Below is a small trained network, with its code and all its weights. Each question gives an input and a target symbol and asks what happens when units are switched off, that is, made to give their printed mean instead of their output.

import numpy as np


def w(rows, s, z=0):
    codes = np.array(rows[::2]) - 128.0
    scale = np.full(codes.shape[1], s)
    scale[-1] = z or s
    return codes * scale


def f(y):
    return y / 2 * (1 + np.tanh(0.7978845608 * (y + 0.044715 * y**3)))


def softmax(a):
    e = np.exp(a - a.max(-1, keepdims=True))
    return e / e.sum(-1, keepdims=True)


def log_softmax(a):
    a = a - a.max(-1, keepdims=True)
    return a - np.log(np.exp(a).sum(-1, keepdims=True))


def net(x, mask):
    ids = ['δεηθξσ'.index(c) for c in x.split()]
    T = len(ids)
    res = E[ids] + P[:T]
    r = res
    for j in range(2):
        rows = slice(4 * j, 4 * j + 4)
        q, k, v = (r @ M[0][rows].T for M in (Q, K, V))
        z = softmax(np.where(np.tri(T) > 0, q @ k.T / 4**0.5, -1e9)) @ v
        o = O[0][rows]
        res = res + np.where(mask[j], z, o[:, -1]) @ o[:, :-1]
    y = f(res @ A[0][:, :-1].T + A[0][:, -1])
    res = res + np.where(mask[2:18], y, B[0][:, -1]) @ B[0][:, :-1]
    return log_softmax(res[-1] @ U[:, :-1].T + U[:, -1])


Q, K, V, O, A, B = {}, {}, {}, {}, {}, {}
E = w([
[7,35,75],'δ',
[151,95,126],'ε',
[77,201,47],'η',
[107,152,102],'θ',
[148,36,93],'ξ',
[153,92,118],'σ',
],0.014)
P = w([
[233,28,1],'0',
[208,101,95],'1',
[188,109,115],'2',
[187,104,123],'3',
[172,107,131],'4',
[171,103,139],'5',
[164,95,141],'6',
[162,87,143],'7',
[160,88,145],'8',
[143,94,144],'9',
[131,83,151],'10',
[164,101,138],'11',
[157,116,139],'12',
[119,73,157],'13',
],0.0074)
Q[0] = w([
[120,112,178],'h0',
[84,163,123],'h0',
[160,167,157],'h0',
[131,122,71],'h0',
[177,158,133],'h1',
[86,155,160],'h1',
[221,7,88],'h1',
[83,73,101],'h1',
],0.019)
K[0] = w([
[186,138,117],'h0',
[99,113,206],'h0',
[104,209,139],'h0',
[88,77,118],'h0',
[161,48,119],'h1',
[157,195,95],'h1',
[7,47,190],'h1',
[68,201,157],'h1',
],0.015)
V[0] = w([
[227,194,64],'h0',
[201,173,128],'h0',
[62,88,92],'h0',
[115,35,122],'h0',
[38,157,71],'h1',
[123,84,2],'h1',
[146,69,170],'h1',
[123,91,10],'h1',
],0.0098)
O[0] = w([
[254,61,131,130],'h0',
[194,118,145,99],'h0',
[89,107,102,178],'h0',
[110,93,166,203],'h0',
[140,232,121,171],'h1',
[217,111,128,246],'h1',
[145,87,159,127],'h1',
[207,113,126,236],'h1',
],0.011,0.012)
A[0] = w([
[146,113,141,194],'n0',
[43,102,123,154],'n1',
[110,89,148,251],'n2',
[94,58,146,118],'n3',
[130,150,155,244],'n4',
[143,117,82,68],'n5',
[155,82,187,33],'n6',
[189,140,148,127],'n7',
[172,179,255,30],'n8',
[130,98,107,213],'n9',
[160,108,47,23],'n10',
[166,218,85,240],'n11',
[143,142,177,108],'n12',
[80,86,112,247],'n13',
[158,135,150,223],'n14',
[77,75,152,76],'n15',
],0.014,0.0027)
B[0] = w([
[158,142,156,186],'n0',
[134,94,148,155],'n1',
[184,158,122,150],'n2',
[175,187,102,155],'n3',
[183,138,124,129],'n4',
[84,143,123,173],'n5',
[81,114,105,217],'n6',
[138,122,151,254],'n7',
[92,221,55,149],'n8',
[140,143,146,180],'n9',
[2,119,148,231],'n10',
[176,115,118,209],'n11',
[136,158,118,132],'n12',
[172,123,141,147],'n13',
[164,132,141,194],'n14',
[118,179,96,132],'n15',
],0.019,0.013)
U = w([
[106,99,254,221],'δ',
[211,31,149,245],'ε',
[98,33,39,144],'η',
[97,152,176,35],'θ',
[89,179,176,69],'ξ',
[57,124,139,3],'σ',
],0.0081,0.0023)

Each question gives the input, a string of symbols that net reads in full, and the target symbol t.
The units are the heads (4 rows each of Q, K, V and O) and the neurons (one row each of A and B). Each row of codes is followed by its name. A weight is (code - 128) times the scale printed after its matrix; where a second scale follows, it is the last column's (O, A, B and U).
mask holds one flag per unit, heads first, then neurons. A switched-off unit (its flag False) gives its mean, the last column of its rows in O or B, instead of its output. The means were averaged over made-up inputs and are rounded, as every weight is.
A unit's drop is (log p(t) with every unit on - log p(t) with that unit switched off) / (log p(t) with every unit on - log p(t) with every unit switched off).
The circuit of an input: a set's keep is (log p(t) with only the set's units on - log p(t) with every unit switched off) / (log p(t) with every unit on - log p(t) with every unit switched off). Starting from the 12 units with the biggest drops (on a tie, the unit counted first), units are removed one at a time, each time the one whose removal leaves the highest keep (on an exact tie, the one counted first), for as long as the keep stays at least 0.8.
units of the circuit, in order: the units of the circuit, biggest drop first
unit that matters most: the unit with the biggest drop
top k neurons: the k neurons with the biggest drops, biggest first
which heads matter: for each layer, one digit per head in row order, 1 if its drop is at least 0.15 and else 0, layers parted by /
drop of u: that unit's drop, to one decimal
input η η σ, target δ: unit that matters most	h0
input σ ε ε σ σ η η ξ η, target ε: units of the circuit, in order	[n11 h0]
input σ ξ ξ η δ η σ θ δ ε σ ε θ, target ε: top 3 neurons	[n10 n6 n8]
input δ η σ σ, target ξ: units of the circuit, in order	[n8 h1]
input ε η σ ξ η, target ε: top 3 neurons	[n11 n6 n8]
input θ θ σ η θ η η ε ξ θ δ ε η η, target η: which heads matter	00
input δ ξ ξ δ η θ σ ξ η ε ε δ η δ, target ε: which heads matter	10
input θ θ η σ δ θ ε, target ξ: which heads matter	11
input η δ ξ ξ η ε, target ξ: top 2 neurons	[n8 n10]
input θ σ ξ, target δ: which heads matter	10
input η θ ε δ σ ξ θ ε η η, target η: which heads matter	10
input η δ ξ, target δ: drop of n4	0.0
input θ ξ σ ξ θ ε θ ε θ ε θ, target ε: drop of n5	0.2
input σ ε η η ε δ η δ δ ξ η σ ε δ, target ε: drop of n5	0.4
